[[128 127 128 134]
 [140 129 134 133]
 [127 128 156 122]]
->
[[127 128]
 [129 134]]

[[152 130 117]
 [139  98 127]
 [119 125 131]
 [110 133 112]]
->
[[130 117]
 [ 98 127]]

[[129 123 125 141]
 [121 102 127 139]]
->
[[123 125]
 [102 127]]

[[118 125 134 141 106]
 [106 116 103 152 131]
 [152 140 133 148 110]
 [117 151 109 115 128]
 [141 149 123 103 125]]
->
[[125 134]
 [116 103]]

[[141 143 115 139 130]
 [103 122 132 112 123]]
->
[[143 115]
 [122 132]]

[[115 105 119 138 126]
 [120 111 120 135 128]
 [120 110 121 135 122]]
->
[[105 119]
 [111 120]]

[[142 130 148]
 [131 137 153]
 [143 129 147]]
->
[[130 148]
 [137 153]]

[[123 123 126 115]
 [128 133 127 139]
 [151 133 126 113]
 [125 126 125 129]]
->
[[123 126]
 [133 127]]
---
[[141 132 114 139 138]
 [150 144 132 119 124]]
->
[141 144]

[[125 104 128]
 [130 153 128]]
->
[125 153]

[[131 149 131 137 123]
 [139 145 138 145 116]]
->
[131 145]

[[116 140 129 131]
 [124 102 140 122]
 [136 138 112 121]
 [123 123 129 100]]
->
[116 102 112 100]

[[151 124 142]
 [156 122 155]
 [115 132 111]
 [153 125 119]
 [133 138 149]]
->
[151 122 111]

[[132 122 120]
 [139 155 107]]
->
[132 155]

[[122 116 154 126 103]
 [102 124 110 139 130]]
->
[122 124]
---
[[157 105]
 [100 136]
 [153 110]
 [135 109]]
->
[105 100]

[[137 124 123 127 128]
 [133 157 129 128 125]]
->
[128 128]

[[134 155 134 117 114]
 [145 117 110 105 115]
 [132 140 102 121 104]
 [107 115 122 145 138]]
->
[114 105 102 115]

[[128 139 157 133 154]
 [114 136 120 107 119]]
->
[154 107]

[[114 145 128 149]
 [136 117 130 128]
 [145 133 157 146]
 [127 115 132 122]]
->
[149 130 133 127]

[[128 151 151]
 [129 151 152]]
->
[151 151]

[[120 155 103]
 [128 128 128]
 [127 132 124]
 [136 103 152]]
->
[103 128 127]
---
[[121 119 132 116 116]
 [113 120 101 126 138]]
->
[116 126]

[[123 121 151]
 [147 128 112]
 [103 108 154]]
->
[151 128 103]

[[129 137 109 152]
 [118 115 109 125]
 [125 132 109 142]]
->
[152 109 132]

[[143 134 139 134 134]
 [144 147 134 155 147]
 [139 140 142 134 137]
 [138 134 140 138 152]
 [142 134 137 147 132]]
->
[134 155 142 134 142]

[[131 118 148 138]
 [118 128 107 132]
 [125 123 136 139]]
->
[138 107 123]

[[112 142 127 126]
 [150 152 124 136]]
->
[126 124]
---
[[125 118 107]
 [125 116 110]
 [132 128 131]
 [120 134 150]
 [130 123 128]]
->
[[116 110]
 [128 131]]

[[121 125 135 134 119]
 [129 118 132 125 124]
 [153 137 100 133 133]]
->
[[118 132]
 [137 100]]

[[139 125 107 139 136]
 [126 131 109 129 119]
 [133 116 123 137 130]
 [153 118 137 122 121]]
->
[[131 109]
 [116 123]]

[[ 99 126 144]
 [111 121 154]
 [118 118 156]
 [107 122 152]]
->
[[121 154]
 [118 156]]

[[137 144 143 148]
 [114 122 127 153]
 [121 110 128 124]]
->
[[122 127]
 [110 128]]

[[133 145 102 120]
 [133 131 126 120]
 [132 131 126 123]
 [144 142 126 112]]
->
[[131 126]
 [131 126]]

[[117 128 121 124 141]
 [115 152 133 117 127]
 [126 125 125 118 120]
 [122 130 130 110 115]]
->
[[152 133]
 [125 125]]

[[139 102 140]
 [112 153 121]
 [141 102 138]
 [119 107 149]]
->
[[153 121]
 [102 138]]
---
[[147 118 135]
 [147 139 145]
 [142 103 149]]
->
[[147 139 145]
 [147 118 135]
 [142 103 149]]

[[129 126 128 129 128 129]
 [128 129 128 128 128 128]
 [128 112 129 118 129 127]
 [129 125 128 129 131 130]
 [129 115 128 144 127 128]
 [127 151 129 116 128 127]
 [128 127 128 128 128 128]
 [129 128 129 124 128 128]]
->
[[127 151 129 116 128 127]
 [128 129 128 128 128 128]
 [129 128 129 124 128 128]
 [128 127 128 128 128 128]
 [129 126 128 129 128 129]
 [129 125 128 129 131 130]
 [129 115 128 144 127 128]
 [128 112 129 118 129 127]]

[[129 145 116 110 136 115 118 143 113 123 114]
 [137 131 122 125 130 124 137 131 136 124 133]
 [142 125 117 129 126 123 136 136 134 122 134]
 [133 127 121 127 129 124 138 129 135 122 128]
 [134 124 129 149 117 136 140 127 127 139 128]
 [118 122 143 129 120 124 123 134 125 128 123]
 [139 134 118 125 118 118 125 139 112 132 110]
 [112 126 133 119 139 138 125 107 132 117 153]]
->
[[129 145 116 110 136 115 118 143 113 123 114]
 [139 134 118 125 118 118 125 139 112 132 110]
 [137 131 122 125 130 124 137 131 136 124 133]
 [133 127 121 127 129 124 138 129 135 122 128]
 [112 126 133 119 139 138 125 107 132 117 153]
 [142 125 117 129 126 123 136 136 134 122 134]
 [134 124 129 149 117 136 140 127 127 139 128]
 [118 122 143 129 120 124 123 134 125 128 123]]

[[134 128 132 118 123 125]
 [123 133 116 135 120 118]
 [142 121 138 105 128 132]]
->
[[123 133 116 135 120 118]
 [134 128 132 118 123 125]
 [142 121 138 105 128 132]]

[[134 114 111 126 129 146 149 133 142 116 122 139 120]
 [131 123 112 151 119 133 135 128 129 125 129 135 121]
 [129 129 121 149 120 125 125 126 123 131 132 129 125]
 [131 124 113 151 119 132 134 128 128 126 130 134 121]
 [133 115 122 102 138 147 149 134 146 115 119 136 124]
 [130 126 115 152 119 129 131 127 126 127 131 133 122]]
->
[[129 129 121 149 120 125 125 126 123 131 132 129 125]
 [130 126 115 152 119 129 131 127 126 127 131 133 122]
 [131 124 113 151 119 132 134 128 128 126 130 134 121]
 [131 123 112 151 119 133 135 128 129 125 129 135 121]
 [133 115 122 102 138 147 149 134 146 115 119 136 124]
 [134 114 111 126 129 146 149 133 142 116 122 139 120]]

[[135 137 132 131 134 136 120 132 133 133 133 132 134 134 134 109]
 [132 132 131 130 132 132 145 133 132 130 129 129 129 129 132 152]
 [120 117 122 122 119 119 129 120 119 121 120 120 121 122 121 140]
 [137 139 135 134 136 136 126 136 137 136 134 135 134 135 135 116]
 [134 138 133 133 135 134 146 135 134 130 130 130 130 130 132 147]
 [123 122 125 125 122 124 138 123 124 124 123 123 123 124 125 145]]
->
[[137 139 135 134 136 136 126 136 137 136 134 135 134 135 135 116]
 [134 138 133 133 135 134 146 135 134 130 130 130 130 130 132 147]
 [135 137 132 131 134 136 120 132 133 133 133 132 134 134 134 109]
 [132 132 131 130 132 132 145 133 132 130 129 129 129 129 132 152]
 [123 122 125 125 122 124 138 123 124 124 123 123 123 124 125 145]
 [120 117 122 122 119 119 129 120 119 121 120 120 121 122 121 140]]
---
[[136 108]
 [131 120]
 [125 124]
 [121 103]]
->
[136 120]

[[121 154  99 109 146]
 [136 116 140 133 122]
 [127 143 119 116 140]
 [131 147 114 110 145]
 [118 151 105 114 142]]
->
[121 116 119 110 142]

[[126 114 124 157 135]
 [117 126 108 114 120]
 [136 109 116 137 133]
 [106 129 113 126 140]
 [142 113 114 144 120]]
->
[126 126 116 126 120]

[[101 148 109 145]
 [103 148 104 141]]
->
[101 148]

[[141 113 104]
 [141 111 102]
 [140 112 105]
 [141 115 104]
 [141 113 104]]
->
[141 111 105]

[[150 138]
 [118 135]
 [123 128]
 [152 122]]
->
[150 135]

[[150 116 124 143]
 [104 145 145 111]]
->
[150 145]

[[147 105 142 106]
 [102 104 150 142]]
->
[147 104]

[[100 131 117 117]
 [136 127 139 138]]
->
[100 127]
